Table B holds the same points as the rows below and some others, measured another way and shuffled. Each row below is followed by which row of B it is.
B:
0: [   4 -182  -37    3  -23   43 -180  -43   13  115  -74   16   77   28
  -45  -31   60   90   86  -83  -89]
1: [ 333 -274   79   83  -67 -482  -39 -223 -130 -128  149   20   23 -250
   97  104  -49   34  103  -45  -88]
2: [ -71  147   98 -196   44  -90  246  -30  -11 -465  242  -77 -298  -17
   86    6 -180 -149   36  222  240]
3: [ 176  -19    7   53   87 -236   78 -191  -70 -192   34 -141 -316 -195
   37  -19 -220  -96    8   63   80]
4: [-224   98  -13 -205    4  232   53  -28   64 -233  106   15 -141  127
   -4  -66   -4 -112  101   83  178]
5: [ 158 -219   17   53  -16 -184 -114  -99  -46   28    3  -12   25 -107
    8   18  -20   83   70  -45  -94]
6: [-268   67    4 -318 -125  217   73  -75   57 -370  303  184   57  162
   74    0  167 -156  215   42  208]
7: [ -62  -29   31  -44   85   78  -43  111   45    9  -91 -129 -151   62
  -71  -75 -117   92  -17   93   -6]
8: [-191   87   34 -235  -21  144   95   -3   51 -306  181   32 -105  114
   35  -24   -2  -96  101  113  182]
9: [ -21  -31  232  -47  188  -97   23  496   59   63 -189 -340 -241   82
 -109  -44 -333  369 -208  326 -100]
10: [ 106 -170  124  -22    9 -227  -37   94  -17  -36   27  -75  -20  -52
    6   42  -98  165    8   92  -82]
11: [  13 -174   84 -113 -100 -122  -47    6  -15 -124  156   89  144   20
   48   54   73   81  128   23  -30]
12: [-249 -225   51 -121  -12  337 -305  427  162  386 -244  -14  273  329
 -178  -76  130  434    3   13 -242]
13: [ -21    1   17   38  177   76  -53  135   45   94 -239 -258 -299   22
 -115 -118 -241  130 -103  116  -21]
14: [-228  285 -135 -130  129  339  151 -253   49 -328   41  -90 -473   47
   -4 -165 -143 -356   61   66  335]
15: [-164 -240  122 -212 -140   90 -184  289   88   84   62  132  372  229
  -37   38  202  310  112   26 -156]
16: [  59   14   97 -120  -13 -220  155 -106  -48 -388  261  -11 -164  -93
  101   48 -106 -111   81  129  140]
17: [-157 -109   47 -196 -115  112  -74   53   51 -107  150  132  184  155
    7   15  150   70  157    3    6]
18: [-222 -100   55 -192  -59  220 -116  212   99   31    2   60  168  231
  -58  -31  121  183   88   45  -53]
19: [ 246 -240 -139  260   96  -88 -257 -274  -48  280 -269 -122 -138 -181
  -89  -85  -85   36   32 -199 -148]
20: [ 132 -367  264  -81  -99 -348 -133  372   -9   85   58    3  311   35
   -2  139   20  463   12  129 -269]
21: [ -50 -235  -76  -21  -78  155 -267  -53   48  192  -72   99  216   93
  -67  -36  189  121  151 -155 -129]
22: [  50 -302  114  -55  -80 -148 -189  168   12  113   11   40  246   52
  -26   58   78  295   66    9 -203]
23: [-138 -234  -81    3   -5  321 -350  119  110  397 -268   12  188  191
 -163 -102  143  243   59 -131 -205]
24: [-274 -311  199 -289 -173  184 -252  558  152  213   14  150  557  389
  -91   52  276  524   83   85 -258]
25: [-165    1  -57  -88   36  258  -87   18   79   22  -79  -38  -92  123
  -71  -94    2    5   55    8   39]
26: [ 183  -72  122  -73  -39 -404  162 -160 -105 -399  295    3 -131 -198
  141   98 -115  -96   90  109  106]
27: [ -46 -218   35 -138 -162  -17 -127  -40   15  -71  168  182  273   68
   38   58  204   73  192  -70  -59]
28: [-256   95  -75 -110   95  389  -62   46  107   15 -129  -89 -193  174
  -99 -152  -39  -24   16   40   90]
29: [-195 -225  -36 -118 -101  291 -283  127  103  229  -92  123  304  228
 -101  -48  242  209  134 -110 -150]
30: [ 216 -180   94   52   20 -336  -17  -56  -72  -79   43  -86  -81 -162
   28   50 -132   88   31   42  -61]
31: [-117  -67    7  -69   39  161 -111  123   72   75 -109  -74  -41  118
  -85  -75  -20  124   18   40  -40]
32: [-103  -61 -115   15   70  267 -189  -36   70  175 -212  -78 -110   83
 -120 -128  -13   35   34  -70  -37]
33: [  40 -140 -144   73    1  106 -195 -257    3  106 -107   11  -46  -45
  -45  -83   54  -62  120 -179  -34]
34: [ -60 -298   32   31   34  166 -349  331  101  466 -332  -96  199  174
 -188  -69   41  440  -34  -34 -306]
35: [-425  -93 -183 -110    2  730 -369  147  213  404 -322   50  167  387
 -218 -207  234  164   97 -159  -94]
36: [ -79  -24   21 -142  -41   34   23  -74   13 -212  148   43  -32   39
   30   -2   20  -59  117   36   98]
37: [  76   -5 -168  128  117   78  -82 -342  -19   11 -142 -117 -333 -131
  -40 -126 -124 -188   50 -112   86]
38: [-351   29 -235 -243 -171  520 -102 -372   79 -209  206  316  135  207
   32  -80  359 -331  347 -216  218]
39: [-189  122  106 -291  -30   36  201   53   38 -444  299   34 -121  102
   76   15  -42 -100   84  207  223]
40: [ -86 -172  -14   34   86  215 -271  234  103  359 -323 -144   12  145
 -178 -112  -38  302  -50   -6 -192]
41: [ -18   79  125 -198  -25 -182  228  -76  -41 -499  328    4 -184  -54
  121   56 -106 -154   84  187  218]
42: [ 261 -148  218  -27  -12 -540  134   -9 -109 -313  237  -71  -92 -208
  123  124 -180   64   17  168    0]
43: [ 270 -144   92  184  188 -306  -64   92  -46  133 -230 -313 -303 -175
  -76  -33 -330  210 -148  122 -145]
44: [ -42 -183   31   17   64  108 -230  221   77  284 -248 -120   31  106
 -136  -78  -38  290  -34   15 -179]
45: [ 217 -257 -123  190   18  -96 -245 -285  -44  204 -162  -30  -31 -164
  -49  -46    8   21   96 -212 -131]
46: [ -84 -173  -30 -138 -157   80 -126 -132   20  -87  160  201  230   80
   37   28  223  -15  222 -116   -3]
47: [ 214 -154   69  181  195 -208 -108  117  -22  199 -286 -310 -281 -133
 -106  -65 -311  234 -157   91 -155]
48: [ -40  107  180 -244  -14 -202  274   47  -27 -532  341  -39 -209  -20
  116   64 -157  -89   40  272  215]
49: [  43 -269  -20   42  -23   13 -258   12   20  233 -144    5  144   28
  -77  -23   71  201   73 -104 -180]
50: [ -79   72   49  -73  132   67   52  110   46 -103  -65 -174 -287   49
  -57  -82 -203   31  -51  171   77]
51: [ -26  -82    7   56  151   98 -140  177   62  205 -272 -210 -186   55
 -142 -113 -171  198  -87   67 -106]
52: [-110  214  -64  -36  196  184  111  -95   41 -185  -91 -230 -518   -2
  -48 -146 -271 -180  -54  124  220]
53: [  43 -454   29  148   35   81 -496  380   98  700 -469 -113  300  148
 -246  -67   60  599  -59 -104 -471]
54: [  73   30   48  -12   98 -134   91  -67  -23 -199   25 -158 -313 -104
   20  -35 -227  -56  -17  136   90]
55: [ 235 -515   23  227   -4 -151 -466  167   12  605 -371  -83  291  -27
 -152   -4   58  498  -15 -169 -466]
56: [ 266  -17  -28   79   56 -351  132 -431 -129 -349  173  -71 -346 -312
  116   23 -197 -270   83   -4  157]
57: [-245  203  -25 -134  146  311   78   85   99 -145  -78 -171 -365  138
  -71 -149 -177  -74  -41  166  181]
58: [-109 -223   59  -66  -12  150 -242  280   97  265 -160  -21  205  192
 -119  -40   78  334   19    4 -206]
59: [-183  188  186 -204  167   55  203  344   79 -254   17 -249 -369  125
  -46  -67 -312   97 -138  370  145]
60: [ -28 -127 -102 -113 -177   27  -68 -382  -30 -227  265  252  152  -25
   97   38  242 -215  294 -188   97]
61: [ -35 -151  133 -163  -92 -108  -24  124   14 -148  166   66  147   66
   34   64   56  141   95   88  -37]
62: [ -23   19    7 -125  -31  -52   94 -184  -26 -321  207   36 -129  -39
   76    5  -27 -166  124   39  149]
63: [-231  -41  -41  -63   92  384 -187  204  137  223 -253 -107  -59  222
 -161 -142  -11  173  -19   24  -64]
64: [-250 -126 -157  -27   31  509 -336   93  149  380 -312  -10   91  248
 -191 -170  139  160   60 -141 -121]
65: [  92 -406 -216  199  -43  182 -503 -198   31  543 -331   77  257    7
 -148  -88  223  180  146 -371 -300]
66: [-112  -55   55 -111   17   97  -55  129   59  -26  -11  -48  -27  105
  -48  -42  -20  111   26   78  -10]
67: [ 244 -178   -8  202  137 -206 -125  -81  -43  167 -224 -224 -229 -177
  -72  -60 -223  109  -63  -16 -125]
68: [ -61  -63  -59   38  109  205 -161   47   64  185 -237 -146 -157   64
 -123 -129  -92   99  -20  -12  -65]
69: [ 116 -228  193  106  185 -161 -189  507   56  381 -366 -343  -91   42
 -180  -45 -277  532 -228  197 -309]
70: [-115  165   -3 -255  -67    3  249 -316  -26 -609  400  109 -221  -31
  150   18   -5 -375  192   83  345]
71: [ -30  -49    8   24  131   94 -104  120   53  124 -220 -186 -198   45
 -106 -110 -164  136  -67   67  -54]

[ -20  -24   75 -116  -32   77  -21   62   51 -176   44  173  -21   88
  -60   -2  145   61  217   11  -73  -36  170    7   19   -9   57   30
  -45]  44
[ 61 -35 -20 -22  67  77 -25  80  37 -12  52 102 -35  43 -51 -38  54  48
 140  24 -84   6  73 -31  39  16  21 -16 -29]  66
[-141   26  142 -199 -279 -112   83  -82  111 -174  114 -134  -37    7
   12   50  -63  -15   -9   89  -14  -64  185   63    6   94    0   14
  -52]  30
[ -79  -59  136 -117 -230 -104  -64  -67  124 -182   40  193  158   88
  -78  107   85   45   14    4  -22 -177  121   54 -102  -32   48   95
 -125]  49
[ 234  -69 -242  131  256    3   57  104   58  437  178 -285 -129 -133
   34 -100 -291   74 -116  105  -63   80  -90 -130  139  160 -145 -112
   -4]  14
[ 177  -27 -181  132  181   76  -36   85    7  221   54  -23  -53  -33
  -18  -95  -77  -20  -11   57 -110   72 -129  -83   47   67   -6 -102
   11]  28
[ 260 -198 -186  310   31 -214 -245  -83  138  403   10  254  410   14
 -116  124 -157   35 -409  -28  -39 -249 -356  -68 -224  -58  -33   55
 -200]  38
[  68  -60  -16  115 -101  -42 -200  -47   50  -37  -81  372  255  118
 -110   65  123  -63  -65  -32 -100 -140 -174   14 -188  -92  127   31
  -95]  29
[-122  -70  182  -60 -506 -336 -151 -255  192 -179   -9  247  413   96
  -91  245    3  -51 -301   -8   17 -342  -47  116 -298  -63   75  148
 -215]  65
[ 193   20 -235  130  265  144   53  142  -34  275   88 -198 -218  -81
   31 -175 -139  -37   38   99 -133  197 -115 -111  153  142  -35 -177
   86]  57
[108 -66 -76  39  97  29 -40  68  54 110  73  68  12  13 -51 -24 -21  64
  38  27 -70 -27   3 -49  17  29 -12  -9 -47]  25
[-258  -25  341 -311 -444 -114  -45 -115  147 -515   14  315  180  174
 -106  176  244   55  158  -19    3 -248  326  145 -144  -77  111  177
 -158]  55
[  9  -9  22 -15 -91   5 -57  -2  48 -88   4 146  53  60 -50  12  74 -34
  40  19 -85 -47  -1   9 -54  -2  75  -9 -37]  61
[ 204  -73 -191  223  107  -28 -135   13   43  268    0  118  134    3
  -56  -16  -85  -39 -167   21 -104  -40 -257  -69  -80   10   15  -57
  -53]  6
[  57   -9  -66   62  -77  -71  -40  -40   58   91   36  -23   55  -13
  -12   -1  -99  -72 -136   59  -72  -31 -113  -17  -50   65   20  -55
  -35]  32
[-153    5  216 -236 -192   87  -32   26   51 -438   -9  316   15  168
  -92   46  301   39  333  -14  -74  -79  277   81  -35  -70  137   78
  -57]  20
[  71   21  -31  152   -7  179 -258   44  -60 -210 -216  586  182  203
 -137  -26  362 -173  172  -62 -202  -16 -223   18 -186 -152  275  -32
    9]  24
[-160  -13  192 -306 -234  -88  143  -28  144 -209  188 -162  -97    0
    8   59  -52  114  108   82   25  -82  366   55   84  104  -60   64
  -80]  67
[-207    5  217 -242 -478 -270   63 -196  178 -231  114 -118  105   10
    3  154 -104  -13 -154   76   35 -198  187  107  -90   81   -7   83
 -125]  1
[ -26  -25   47  -18 -211 -121  -62  -89   97  -53   25   84  137   39
  -44   74  -24  -43 -115   37  -44 -124  -30   36 -110   16   46   23
  -86]  0
[   1   14   18  -31  -49   67  -43   33   21 -113    3  136   -9   66
  -49  -28  100  -39  120   23  -98    4   33    2   -8   11   87  -28
  -10]  40
[ -95 -109  161 -304 -173 -202  174  -39  229   -8  309 -286  -59  -63
    9  106 -219  258   -8   99   98 -162  418   17  117  133 -201  121
 -163]  56
[ -70   30   34 -141 -191 -131  144  -60  108   14  172 -343 -116  -85
   61   -3 -224  -19 -107  130   -6    1  120   20   73  178  -71  -49
  -19]  3
[  12  -26   21 -129   65   92   65  105   44  -50  121  -27 -141   18
  -24  -51   31  107  221   52  -58   30  211  -22  117   63  -23   -9
  -16]  71
[ 30  31 -53  21 -64 -16   2 -13  34  40  44 -76 -37 -21   3 -37 -72 -89
 -54  74 -87  35 -61 -13   1  89  26 -79   8]  68
[-153    9  219 -171 -275   26 -102  -39   55 -439  -64  390  123  184
 -102   85  305  -30  221  -26  -81 -124  160   98 -124  -94  181   85
  -66]  53
